Below are the code and all the weights of a small trained network. Each question names an input and a class and asks about switching units off, where a switched-off unit gives its printed mean instead of its output.

import numpy as np


def w(rows, s, z=0):
    codes = np.array(rows[::2]) - 128.0
    scale = np.full(codes.shape[1], s)
    scale[-1] = z or s
    return codes * scale


def f(y):
    return y / 2 * (1 + np.tanh(0.7978845608 * (y + 0.044715 * y**3)))


def log_softmax(a):
    a = a - a.max(-1, keepdims=True)
    return a - np.log(np.exp(a).sum(-1, keepdims=True))


def net(x, mask):
    res = np.array(x, float).reshape(1, 3) / 4 @ E
    y = f(res @ A[0][:, :-1].T + A[0][:, -1])
    res = res + np.where(mask, y, B[0][:, -1]) @ B[0][:, :-1]
    return log_softmax(res[-1] @ U[:, :-1].T + U[:, -1])


A, B = {}, {}
E = w([
[171,107,94,60,57,255,68],'x0',
[161,83,122,9,123,60,114],'x1',
[63,185,13,108,105,95,44],'x2',
],0.0097)
A[0] = w([
[94,157,178,158,140,209,176,137],'N1',
[159,55,198,57,113,180,145,89],'N2',
[117,103,161,136,150,34,178,2],'N3',
[118,153,79,50,131,168,221,104],'N4',
[80,154,75,52,177,150,97,158],'N5',
[150,171,54,78,180,128,86,217],'N6',
[150,161,191,127,157,197,100,34],'N7',
[189,91,235,182,165,187,254,85],'N8',
[59,213,18,218,144,89,189,129],'N9',
[89,200,125,149,144,70,117,117],'N10',
[249,88,157,203,168,130,164,237],'N11',
[104,136,133,205,66,205,149,107],'N12',
[65,74,180,128,211,5,163,171],'N13',
[87,152,101,113,125,239,155,92],'N14',
[244,63,159,111,59,109,79,112],'N15',
],0.01,0.0052)
B[0] = w([
[165,80,84,109,111,137,69,185],'N1',
[31,183,160,166,63,118,209,193],'N2',
[90,103,71,67,148,42,80,180],'N3',
[145,126,104,151,122,97,163,139],'N4',
[170,127,96,89,181,79,103,196],'N5',
[166,141,140,148,151,54,71,210],'N6',
[81,117,99,118,173,84,155,147],'N7',
[192,110,121,97,140,150,94,249],'N8',
[134,210,161,162,106,239,199,244],'N9',
[125,161,160,177,143,213,149,190],'N10',
[156,103,87,91,115,112,114,223],'N11',
[145,127,93,45,161,92,28,188],'N12',
[142,108,99,125,154,71,31,254],'N13',
[152,111,126,87,170,96,70,176],'N14',
[87,199,89,133,99,133,254,182],'N15',
],0.0087,0.012)
U = w([
[244,138,197,133,195,146,23,176],'0',
[105,25,1,23,115,131,122,192],'1',
[74,208,240,206,90,199,243,1],'2',
],0.0074,0.0011)

Each question gives the input, the list of numbers given to net, and the class t.
The units are the neurons (one row each of A and B). Each row of codes is followed by its name. A weight is (code - 128) times the scale printed after its matrix; where a second scale follows, it is the last column's (A, B and U).
mask holds one flag per neuron, in row order. A switched-off neuron (its flag False) gives its mean, the last column of its row in B, instead of its output. The means were averaged over made-up inputs and are rounded, as every weight is.
A unit's drop is (log p(t) with every unit on - log p(t) with that unit switched off) / (log p(t) with every unit on - log p(t) with every unit switched off).
The circuit of an input: a set's keep is (log p(t) with only the set's units on - log p(t) with every unit switched off) / (log p(t) with every unit on - log p(t) with every unit switched off). Starting from the 12 units with the biggest drops (on a tie, the unit counted first), units are removed one at a time, each time the one whose removal leaves the highest keep (on an exact tie, the one counted first), for as long as the keep stays at least 0.8.
circuit, biggest first: the units of the circuit, biggest drop first
k most important neurons: the k neurons with the biggest drops, biggest first
drop of u: that unit's drop, to one decimal
input [-5,6,-5], class 1: circuit, biggest first => [N3]
input [6,6,0], class 2: circuit, biggest first => [N2, N15, N13]
input [0,-3,4], class 2: circuit, biggest first => [N13, N9]
input [4,-1,-2], class 1: circuit, biggest first => [N9, N6]
input [0,-1,1], class 2: circuit, biggest first => [N13, N8]
input [-7,4,-8], class 1: 2 most important neurons => [N3, N11]
input [2,-7,-1], class 1: 3 most important neurons => [N6, N10, N1]
input [4,-8,-2], class 1: 2 most important neurons => [N6, N7]
input [1,6,-5], class 2: 2 most important neurons => [N2, N15]
input [-2,-8,8], class 2: drop of N9 => 0.8
input [-5,-8,6], class 2: drop of N9 => 0.1
input [2,1,-8], class 2: drop of N15 => 0.5
